Here is a tiny trained network, its code and every weight. The questions are about switching its units off for an input and a target symbol, where a switched-off unit gives its printed mean instead of its output.

import numpy as np


def w(rows, s, z=0):
    codes = np.array(rows[::2]) - 128.0
    scale = np.full(codes.shape[1], s)
    scale[-1] = z or s
    return codes * scale


def f(y):
    return y / 2 * (1 + np.tanh(0.7978845608 * (y + 0.044715 * y**3)))


def softmax(a):
    e = np.exp(a - a.max(-1, keepdims=True))
    return e / e.sum(-1, keepdims=True)


def log_softmax(a):
    a = a - a.max(-1, keepdims=True)
    return a - np.log(np.exp(a).sum(-1, keepdims=True))


def net(x, mask):
    ids = ['ΓΞΣΨΩαβδεζηθλμπφ'.index(c) for c in x.split()]
    T = len(ids)
    res = E[ids] + P[:T]
    r = res
    for j in range(3):
        rows = slice(4 * j, 4 * j + 4)
        q, k, v = (r @ M[0][rows].T for M in (Q, K, V))
        z = softmax(np.where(np.tri(T) > 0, q @ k.T / 4**0.5, -1e9)) @ v
        o = O[0][rows]
        res = res + np.where(mask[j], z, o[:, -1]) @ o[:, :-1]
    y = f(res @ A[0][:, :-1].T + A[0][:, -1])
    res = res + np.where(mask[3:11], y, B[0][:, -1]) @ B[0][:, :-1]
    return log_softmax(res[-1] @ U[:, :-1].T + U[:, -1])


Q, K, V, O, A, B = {}, {}, {}, {}, {}, {}
E = w([
[100,40,118,98,165,143,242,109,163,88],'Γ',
[238,198,46,120,73,2,254,49,157,4],'Ξ',
[189,142,114,134,174,175,96,219,136,159],'Σ',
[64,168,82,128,117,199,122,135,158,92],'Ψ',
[97,185,138,60,123,179,159,77,109,95],'Ω',
[177,90,151,151,69,181,153,161,64,97],'α',
[180,105,172,133,180,141,230,73,149,18],'β',
[83,134,141,251,165,111,197,129,124,167],'δ',
[108,134,76,140,93,175,193,129,125,5],'ε',
[95,172,93,87,189,110,111,137,51,97],'ζ',
[143,102,158,98,89,91,38,153,141,116],'η',
[173,111,95,171,106,179,17,119,145,201],'θ',
[33,62,212,225,35,77,156,170,91,252],'λ',
[166,139,178,152,84,107,60,63,178,98],'μ',
[168,69,64,158,43,182,222,20,100,165],'π',
[90,183,155,171,21,175,146,64,124,215],'φ',
],0.018)
P = w([
[97,190,145,167,145,86,192,78,84,80],'0',
[181,118,84,111,101,157,144,193,169,125],'1',
[133,145,174,237,102,112,135,49,104,122],'2',
[163,131,92,125,107,232,83,181,148,131],'3',
[70,49,233,247,83,164,149,52,114,154],'4',
[179,159,51,116,86,225,114,173,147,126],'5',
],0.012)
Q[0] = w([
[161,96,71,216,136,185,142,139,114,124],'H1',
[189,2,125,160,87,178,143,124,180,74],'H1',
[41,95,106,69,89,74,123,140,146,137],'H1',
[122,103,101,151,113,107,196,112,128,145],'H1',
[122,93,95,106,91,159,176,143,142,159],'H2',
[110,71,129,183,127,134,83,91,184,94],'H2',
[94,114,196,94,161,165,163,90,124,110],'H2',
[132,75,157,165,161,129,146,79,125,88],'H2',
[141,92,148,137,189,109,115,170,193,55],'H3',
[181,92,135,140,166,90,86,75,86,87],'H3',
[155,89,159,167,123,110,74,114,77,126],'H3',
[96,139,122,205,120,158,179,72,57,133],'H3',
],0.0079)
K[0] = w([
[143,162,54,74,171,237,41,121,72,149],'H1',
[167,167,99,95,122,177,86,73,135,87],'H1',
[164,117,155,130,170,108,117,95,110,61],'H1',
[164,217,106,139,169,147,111,99,49,163],'H1',
[130,202,187,103,137,157,95,120,124,79],'H2',
[179,111,141,228,38,144,161,82,149,110],'H2',
[173,59,170,187,138,144,109,130,148,125],'H2',
[103,169,150,182,107,254,97,49,131,210],'H2',
[104,32,130,158,129,93,84,134,175,69],'H3',
[71,65,134,161,88,78,116,116,88,167],'H3',
[125,119,183,161,28,74,148,86,70,156],'H3',
[120,104,105,144,27,138,76,132,173,162],'H3',
],0.008)
V[0] = w([
[155,84,165,97,141,162,203,100,149,144],'H1',
[40,44,129,156,72,99,104,78,173,130],'H1',
[156,178,75,55,86,155,13,41,71,143],'H1',
[157,176,239,102,10,90,106,101,167,139],'H1',
[102,195,174,116,106,141,107,127,136,62],'H2',
[146,81,83,66,94,125,135,101,30,175],'H2',
[79,254,80,157,120,148,107,120,150,206],'H2',
[88,159,95,39,211,129,133,175,193,138],'H2',
[133,110,154,143,143,107,174,87,172,161],'H3',
[186,190,227,54,97,170,107,127,201,186],'H3',
[196,123,156,65,70,11,88,103,79,108],'H3',
[127,113,187,122,99,128,118,174,110,120],'H3',
],0.0062)
O[0] = w([
[106,123,87,141,126,171,191,128,142,165,144],'H1',
[79,32,134,153,33,150,130,179,208,207,95],'H1',
[186,145,122,105,174,68,73,81,111,195,151],'H1',
[133,134,183,161,100,133,148,196,129,97,131],'H1',
[26,135,140,36,57,151,133,80,169,180,150],'H2',
[153,105,11,232,190,234,192,249,63,175,128],'H2',
[188,207,103,149,56,200,79,114,162,151,124],'H2',
[82,86,133,109,152,235,96,98,72,91,2],'H2',
[195,150,118,123,101,137,200,174,173,188,150],'H3',
[105,180,253,113,88,200,88,200,184,129,96],'H3',
[127,118,157,91,153,133,165,157,29,68,105],'H3',
[101,95,92,95,113,84,162,236,84,27,106],'H3',
],0.0057,0.0087)
A[0] = w([
[81,140,121,168,121,136,125,56,96,89,80],'N1',
[165,127,80,84,95,118,95,181,127,111,162],'N2',
[130,130,178,87,143,125,172,117,159,152,160],'N3',
[135,136,64,1,163,184,108,197,184,168,142],'N4',
[106,94,62,110,103,112,92,110,81,66,254],'N5',
[210,78,86,75,139,221,164,176,145,161,39],'N6',
[81,93,165,151,85,121,147,188,99,201,193],'N7',
[169,178,169,130,69,103,183,103,124,126,107],'N8',
],0.0096,0.0025)
B[0] = w([
[170,15,108,8,132,93,126,146,178,206,165],'N1',
[73,2,30,184,69,21,106,121,74,82,155],'N2',
[167,145,67,116,125,138,111,140,162,40,147],'N3',
[62,129,159,88,184,90,250,225,138,208,166],'N4',
[169,45,130,197,26,139,173,225,65,138,162],'N5',
[144,89,195,14,167,156,129,81,93,52,176],'N6',
[108,199,57,86,135,129,132,37,96,51,173],'N7',
[104,172,156,152,108,114,155,210,33,143,249],'N8',
],0.0071,0.014)
U = w([
[148,153,50,243,211,208,170,136,131,158,194],'Γ',
[51,80,153,194,169,189,139,193,33,154,75],'Ξ',
[107,59,71,183,107,209,141,155,162,75,60],'Σ',
[145,80,152,71,160,46,65,91,68,208,98],'Ψ',
[202,114,156,167,107,118,45,118,148,122,254],'Ω',
[120,162,146,78,218,89,126,173,58,151,45],'α',
[124,147,140,94,170,96,173,105,191,96,94],'β',
[108,199,65,38,158,104,88,69,88,116,108],'δ',
[224,203,88,112,190,199,103,153,158,29,169],'ε',
[128,152,47,170,116,106,96,118,126,50,77],'ζ',
[62,124,128,165,147,100,162,177,184,211,103],'η',
[95,36,174,138,94,77,117,136,135,159,150],'θ',
[176,108,136,71,83,180,114,60,126,145,85],'λ',
[80,140,254,92,119,128,130,168,129,137,206],'μ',
[157,190,163,166,78,227,117,170,127,143,130],'π',
[101,70,219,126,109,160,61,122,34,66,176],'φ',
],0.0064,0.0041)

Each question gives the input, a string of symbols that net reads in full, and the target symbol t.
The units are the heads (4 rows each of Q, K, V and O) and the neurons (one row each of A and B). Each row of codes is followed by its name. A weight is (code - 128) times the scale printed after its matrix; where a second scale follows, it is the last column's (O, A, B and U).
mask holds one flag per unit, heads first, then neurons. A switched-off unit (its flag False) gives its mean, the last column of its rows in O or B, instead of its output. The means were averaged over made-up inputs and are rounded, as every weight is.
A unit's drop is (log p(t) with every unit on - log p(t) with that unit switched off) / (log p(t) with every unit on - log p(t) with every unit switched off).
The circuit of an input: a set's keep is (log p(t) with only the set's units on - log p(t) with every unit switched off) / (log p(t) with every unit on - log p(t) with every unit switched off). Starting from all 11 units, units are removed one at a time, each time the one whose removal leaves the highest keep (on an exact tie, the one counted first), for as long as the keep stays at least 0.8.
circuit, biggest first: the units of the circuit, biggest drop first
k most important neurons: the k neurons with the biggest drops, biggest first
which heads matter: for each layer, one digit per head in row order, 1 if its drop is at least 0.15 and else 0, layers parted by /
input Ω Ψ ε Γ θ π, target λ: most important neuron	(N6)
input ε Ω Ω Γ β, target β: circuit, biggest first	(H2 N3)
input μ Ξ π Ω, target μ: which heads matter	001
input ε η Ω ζ Ξ η, target θ: circuit, biggest first	(N2 N4 N7)
input π ζ η ε, target Σ: circuit, biggest first	(N5 N8 H3)
input λ δ λ Ξ, target ζ: circuit, biggest first	(N2 N4)
input Ξ Σ η, target φ: circuit, biggest first	(H3 N4)
input η π Ξ, target Γ: circuit, biggest first	(H2 N6)
input δ Ξ Γ Σ, target α: circuit, biggest first	(N4 H1)
input λ Ξ ζ α Ξ η, target θ: circuit, biggest first	(N2 N4)
input Ξ Ξ Ξ, target α: circuit, biggest first	(N8 H3)
input θ η Γ Ω, target μ: circuit, biggest first	(N4 H3)
input ε φ θ, target π: which heads matter	011
input δ η π π, target λ: which heads matter	100
input Ω ζ η Γ, target β: 3 most important neurons	(N8 N4 N6)
input Ψ δ μ, target μ: 2 most important neurons	(N8 N2)
input π Ξ δ θ, target Ψ: which heads matter	100
input β θ φ Ξ α Ψ, target η: which heads matter	000
input ζ δ ζ ζ β α, target φ: 3 most important neurons	(N6 N5 N2)
input ε β δ Ψ, target η: circuit, biggest first	(N4 H3)
input φ φ Ξ, target π: most important neuron	(N8)
input Ξ η φ β α Γ, target β: circuit, biggest first	(N6 N4 N8)
input Σ φ Ξ, target π: which heads matter	011
input Σ Σ η, target φ: circuit, biggest first	(H3 H2)
input δ Ξ Σ Ψ θ, target Ω: which heads matter	110
input α ε Ξ ε β Σ, target α: which heads matter	100
input α Σ π λ φ, target π: which heads matter	011
input Ξ Ξ λ, target ζ: which heads matter	000
input β λ α Ξ, target ζ: circuit, biggest first	(N2)
input ε β ε, target θ: 3 most important neurons	(N1 N5 N7)
